Each row is followed by its class number.
[  -9  -34 -160  199  -70  365 -202 -101  -87  209 -259  -21   53  454
  -66 -318  347  147  -56  344   76  341  -28  446    5 -330  -29 -228
  214  191 -135 -207  242 -494  239 -230]	7
[ 167  121  -19  -28  143  119 -300   25 -172   42   48   78  -53 -207
  115   43   98  315  -60  261 -292  130  -67  178   17  266  112 -142
 -424 -497   59  127   13  128 -136    6]	4
[ 145 -366 -140   25 -138  456  234 -463 -105   37   99  159   75   69
 -160 -151  487  242  -51  136  360 -213  -96  -83 -210 -155   51 -127
  -85 -290  -83  136 -409  -12  -51 -268]	0
[ 168 -112    1  -63 -259  598  114 -664    2  -86   28    5  175  -48
 -327    7  548  161  -11   34  397  -53 -108 -102  -85 -111   84 -128
 -151 -155 -330  112 -452 -260 -143 -376]	4
[ 192  180  200 -159  -17  186  244 -422  -13   10  -72   16  153  100
 -408  157   21 -133  109  -31  445  276  -46  -15  389  -42   79   -5
 -215  -20 -151 -445  161 -818 -194 -348]	5
[ 190    3   72  -21  117  141 -297 -188  184   57 -257 -175  329  -52
  150   30  348  -52 -165  310 -167   -3   69   84 -295  -35 -109 -108
   26 -181   70   94 -166  290 -146 -318]	4
[-103 -117  160 -205   46 -115 -326  -61 -272   54  308   91 -303 -152
  325 -108  232   74  -49   69 -309 -101 -315   89 -163 -141 -199  -27
   74 -506 -133  491 -150  374 -142  -89]	4
[  23   68  -85   65  -48  432 -138 -125 -140  172 -205   57   78  371
 -219 -136  422  126   54  292  132  317 -111  298   61 -141   -8 -292
  -28  137 -105 -243  154 -625  149 -227]	5
[ 157  218   69 -103   17  353 -388  -27 -116   60   64  -52  102  -52
   10  -37  416  188   78  211   49  407 -274   98  277   61 -180 -249
 -132   22 -461  -49   50 -611  -76 -343]	4
[  34  316  135 -132   35 -107 -279  115 -162 -107  105  170  -57 -386
   59   75 -114  247  117  103 -104   59    0   26  122  324  101   -7
 -369 -139  -21  -39   23   52 -106   58]	3
[ 105   96   89  -36   21  216 -230  -76 -169  -26   33   36   27 -228
  119  -24  373  286   49  238  -69  270 -139   86  100  189   29 -180
 -503 -384    8  107 -114 -267 -268 -219]	3
[ -17  165   87  -83  -55   62 -120 -194  122   21 -123  -33  297  115
   42  142  163   -3 -148  167   74   -7  -65    6 -148  -45   27  -33
   56   59   35  -91 -157 -249   67 -193]	2
[ 117  294   64 -102  226   65 -267  102 -164  -54   10   96  -22  -86
   31   96  201  338   22  307 -158  472 -235  281  219  119   46 -264
 -375  -34  -74 -105  162 -611  -24 -116]	4
[ -60  124  183 -121  -12  200  163 -450  -65   71   -3  140   63   61
 -324   92  -51  -40  122   54  325  126  -60   19  221  109  146  -40
 -496  -69 -145 -304   94 -461  -42 -193]	6
[ -91  136  162 -101    9   97  207 -418   82    8  -21  -39  158   33
 -304  154  -52  -26  140    0  426   73  -42  -65  300   30   78   -1
 -419   55 -179 -264  152 -528  -20 -211]	2
[   2   48   82 -222  214  273  225 -484 -149   -2  -74  124   72  347
 -376  168  111  100   40  144  447  305 -126   65  284 -186   88  -98
 -286   94  121 -245  131 -827 -150 -243]	6
[ 121  141  164 -104  -18  124  360 -462    6   38  -15   66   70  118
 -301  166 -112   -2  115  -81  396  197 -177   14  438   42   58  -99
 -445 -152 -231 -397  186 -811  -21 -285]	6
[-120  178  -81  100  -43  326 -268 -109 -109  191 -152   72   40  420
  -92 -129  372  216 -113  383  158  248 -126  333    5 -383   -5 -210
   29  195   38 -159   88 -644  278 -104]	2
[ -93  151  164 -180 -168   94 -302 -142  160  148   18  -21  146  -23
  -89  120  218  118 -183  151    9   73 -111   69  -75  -75 -167  -77
  251  214 -115  -70 -135 -431  105 -267]	3
[  51  -22  -37   32  -71  509 -245 -126 -177  199 -135    4  -27  313
 -184 -180  503  146 -162  288   20  412  -94  364   28 -311  -39 -241
   -6   89 -158   -8  130 -532   49 -279]	1
[ -51   18   24  -23  156  186  281 -374 -124   88 -113  144  133  344
 -244   27   84  188  181  161  459  251 -120   60  361 -144   43  -82
 -443  -34 -265 -382  168 -665   -5 -312]	2
[ -45  112   45    6   43  207 -283   51 -196  136  139   63 -179 -155
  -68  -63  154   68 -132  117  -55  296 -283  138  222  -59  -79 -190
 -171 -175  -75  -11 -101 -665  -81 -125]	3
[ -69 -133 -136  152   39  388  -51   90  -71  181 -228  -11  121  467
 -109 -175  466  172  -71  284  171  236 -227  207  -82 -252 -163 -283
  234  133  -49 -206  -51 -746  227 -278]	4
[ -22  -28  -17 -150  134  145  272 -127 -157   60  -13  269   40  169
 -304   52  -52   14   64   28  284   38  -51  -98  129  -58    5  -42
 -295   97   64 -291  104 -517    5 -143]	3
[  79   94  -34   -4  -12  580   74 -637   12  -34   62  112   50  177
 -455  115  416  121  -78  100  353  127  -14   13  134 -162  151  -33
   76   74 -209 -123 -251 -790 -150 -252]	0
[  30  213   86  -91  145   92  308 -517  -21  -74  -49   95  183  171
 -294  153  -36    0  204  133  531  210  -61  -78  407 -156  161  -16
 -440   26  -10 -381   46 -590 -109  -91]	1
[-198  -93 -136  243  -91  302 -202   -8 -162  208 -102   -8   90  413
   13 -276  386  294  -19  323  122  201 -192  279  -99 -225  -76 -215
  101   -9   61   -4   16 -357  172 -141]	3
[  69  115  -24 -111  166  102 -204  136 -103 -100   57  151   38 -260
   23   -5   83  276   58  162  -34  -26  -43  -29  111  123    4  -65
 -290  -24  -29   39  -34 -152  -30   -7]	2
[  26   22  -26 -132 -206  442  227 -546    1  -83   86  100  110   48
 -369   84  308  211  -75   89  537  -18  -29 -122  114 -341  -22  -98
  -25  216 -115  -82 -339 -655    9 -242]	1
[ 179   38   48  -72 -225  161 -143 -270  230  221 -123 -263  396  103
   77  -17  325  -94 -163  255  105  205 -111   46 -134 -264 -206 -158
  379  172  -16  -40 -208 -367  -25 -332]	0
[ 153  -11  177  -61 -145  200 -101 -363  155    8  -73 -174  217 -139
   32   74  411  -63 -240  173  -52  119  -38   67 -212  -85  -62  -94
  151  -78  -41   80 -297 -162 -168 -320]	3
[  77  330  181 -289  159   53  118 -498 -210  -16  -18  268   48  153
 -377  209 -152  -61   72  106  391  288  -32   65  304 -167  149  -11
 -242  275   70 -433  230 -753  -79  -90]	5
[-101 -155 -164   87  -85  572 -354  -34 -105  271  -79   48   53  352
 -299 -215  528  227 -106  243   29  148 -111  229  -59 -185  -91 -215
  199   38  -52  -11   52 -430  148 -190]	0
[  86  295   85 -114   73  145 -435  228 -222   12  185   90  -79 -220
   18   38  175  181  -44   99 -109  248 -267   47   97  238  -27 -134
  -15  -79 -226   94  -89 -469  -43  -88]	6
[ 364   59  -47   35  263  294 -209  134 -241 -109  -30   14  104 -157
  220 -121  445  159   90  305 -146  231 -188   26  -68  244   58 -197
 -246 -473 -149  121 -195    6 -174 -123]	6
[ 228  192   18 -135  284   38 -496  132 -233  -45   72   76 -202 -254
  144  -76   86   95  111  192 -345  299  -40  169  135  283   45 -182
  -70 -169 -204   11  153  -33 -125   40]	7
[  78   -2   29  -65 -153  607  266 -634  -53  -57   71   19   18   48
 -420   87  633  265   55   98  434  122 -200  -30   35 -242  -89 -183
   99  118 -272   -1 -412 -899 -171 -350]	0
[-258  104   11  124  -73  425 -502 -317  -92  231 -107  113    2  302
 -254 -182  289  135 -191  240   15  233   15  335  -85 -255  -20 -143
   45  271  -61  -79  131 -441  115 -178]	2
[  -6   52  -66   27  -77  432 -287  -98  -72  158 -119  -47  132  257
 -166 -217  476   67  -74  342   69  281 -108  216 -110 -318 -131 -197
  333  280 -137 -120   44 -557   78 -214]	7
[-158   59   45  101 -147   48  138 -283   56  284    7   50   61  276
 -233   50 -236   -1 -126  -48  394   41 -116  124  356 -164  -17  -34
 -292   20 -208 -369  271 -505  217 -253]	2
[ -54  146  202 -123  187  -41  232 -346  -98   70    8   55  -46  308
 -157  176 -177  -35  -57   10  472  225 -231   45  486 -213   38   21
 -247  -64 -217 -355  260 -674   48 -120]	7
[ -83  110   81 -139  130  158  101 -340  -17   57  -16   48  126  169
 -181  185   29  118  -24  140  240  185  -68   32  217  -90  -35  -62
 -359  114  -26 -124  132 -383   59 -164]	5
[  21  137  143   25 -211   91 -278 -402  293  137  -77 -149  449   96
   78   55  279 -136 -238  213   25  121  -15  -14 -312 -227 -109  -70
  316  120  251   32 -420 -212  -99 -277]	0
[ 146   71   91  -58  -29  219 -168 -390  213   84 -179 -193  295   46
   34   38  303 -102 -178  222   23  145  -24   47 -100 -210 -163  -55
  338  -16   99   22 -276 -309 -243 -339]	4
[  76  115  -68  122  -38  461 -236 -125 -191  210 -214  171   77  423
 -161 -306  378   58   31  361   86  170  -13  345  -24 -336  -10 -129
  156   37    3 -129   91 -449  -20 -244]	1
[-102  -44   92   42    7  476 -293 -161 -116  175 -189  -35   67  320
 -161 -157  583  175  -11  322  115  338 -137  310   78 -314 -151 -244
  -74   96 -101   16   67 -494   50 -258]	6
[ -17  234  119 -240  269   54 -351  112 -272 -103  173  181 -198 -286
  -34  162   24  388  -79  153 -165  262 -139   98  102  298   70 -143
 -382   48  -91   61  132 -308   47  101]	3
[-227  129  -21  166   14  360 -313 -156 -195  312 -166   69  -44  499
 -133 -156  254  188  -29  285    6  318  -84  379   87 -294  -81 -135
   58   26  -75  -66  167 -519  104 -129]	7
[ 198  425  107    2  255  145 -442   22 -239    4  -53  118    5  -22
   85  131  139  230   -8  216 -194  345 -125  237  283  247   75 -123
 -329 -333 -307  -86  182 -270  -98 -114]	4
[ 110 -230 -203  139 -133  352 -209  -30  -55  237 -104  -56    0  136
  -12 -315  350  154   27  288    5  191   16  244  -34  -21   66 -284
 -121  -78 -155  -21   81  -30  134  -72]	4
[ -91   82  121   67 -167  247 -205 -199  165   78  -64 -193  336  123
   31  -43  393 -118 -136  134  181   94 -202  -36 -175  -93 -146  -91
  301    6 -176  -16 -361 -434   19 -420]	0
[ -46  -30  -93  189  -58  433  -99 -158  -85   83 -216  -19  152  397
 -208 -217  443  139   37  277  221  176 -115  271    3 -234   39 -211
   90  -16  -68 -172   48 -561  118 -239]	7
[ 120   43  116  -58 -239  202 -232 -229  174  154 -103 -111  261  -56
   60   33  318  -30 -283  164  -98  -30   -7  102 -328  -69  -79  -13
   73 -132   48  124 -193   89  -65 -394]	6
[ 232  -66  -11  -61  -30  258  213 -462  -92  201  -65  -16   75  324
 -209 -132  139 -121  153  113  382  158 -116   31  197 -213  -33 -123
  -53 -386  178 -171   69 -461 -311 -346]	3
[ -20   87  149  -96   35   52  325 -431  -59  -16   27  110  -78   32
 -272  126 -133  -21  106   -6  306   -8  -17   23  199   21  128  -15
 -420 -133    1 -258  136 -379  -67 -121]	1
[  27  177  217 -226   81   48  249 -231  -13   -5   34   81    1   23
 -353  229  -52   46  156  -72  346  143 -157  -47  473  -54  -96  -55
 -332   36 -279 -403  236 -777   32 -213]	0
[  54 -261  -80  -40 -203  443  220 -434  -82   16   97  158  -34  129
 -357   17  290  237 -107   -4  285 -178    0  -44 -172 -138  129  -62
  -34 -176  173  132 -380 -157 -116 -159]	1
[ -48   74  156 -205  123 -222 -430   49 -328   66  115  212 -178  -49
  305    3   34  364 -178  129 -192  -24 -232  185   -2 -145 -248 -102
   86 -271 -157  263   36  144   42 -132]	1
[ 152  116   44 -238  247   94 -310  225 -262  -95  147  133 -115 -370
   -2   39  271  362   90  171 -163  123 -260   39   70  306    8 -128
 -286 -213 -372   85   85 -143  -69  -77]	4
[  79  164   72 -120  158  188 -356  -48 -197  -42   59  112    2 -312
  -14   97  209  366   -5  166 -201  269 -123   83   26  317   58 -160
 -505 -165 -117  131  -13  -74 -145 -108]	7
[ 277   59   35 -140    1  233 -362  -34 -189   42   71  102   69 -146
  149  -79  391  288  -12  334 -193  303 -107  167  -37   15  -39 -241
 -189 -176   72  185 -179  -92 -215 -209]	1
[  77   87  104 -194 -222  306  261 -443   -1 -175   86  153  118  -76
 -399  206  207  214  -93  -25  406 -109  -99  -76  -25 -194   46  -56
  -18  225  -88   48 -357 -395   41 -168]	6
[  80   88  180    3  -11  200 -433 -394  180  124 -100 -243  285    4
   80   24  361 -109 -320  235  -89  104  -84  106 -354  -68 -124 -103
  361 -116  -64  118 -285 -112 -148 -430]	1
[  94  212  164   13  212  198 -332   70 -260  -16   85  -40 -177 -176
   55  -50  365   24   26  152 -159  504 -353  255  295  144  -78 -227
 -184 -223 -683 -155  127 -676 -171 -378]	3
[ 139   57   37 -135  220  -19  505 -355  -10  -45 -146  155   41  163
 -236  178 -249   40  157   24  446  -25   64  -73  321   71  222   14
 -457  -85   35 -425  219 -451   14  -12]	2
[ 191  -35   83 -163 -115  475  210 -658  -92  -94   -1  116  139   55
 -321  113  446  210    6  121  446  105 -152  -32   41 -161   43 -203
  -92   50 -397 -122 -357 -506   22 -284]	4
[  66   27  -15 -123 -220  555   64 -461  -29   51  124  130   51   10
 -401   73  408  183  -96   95  274   16 -112    1   75 -217   18 -105
  -90  119 -100   70 -259 -516  -35 -181]	2
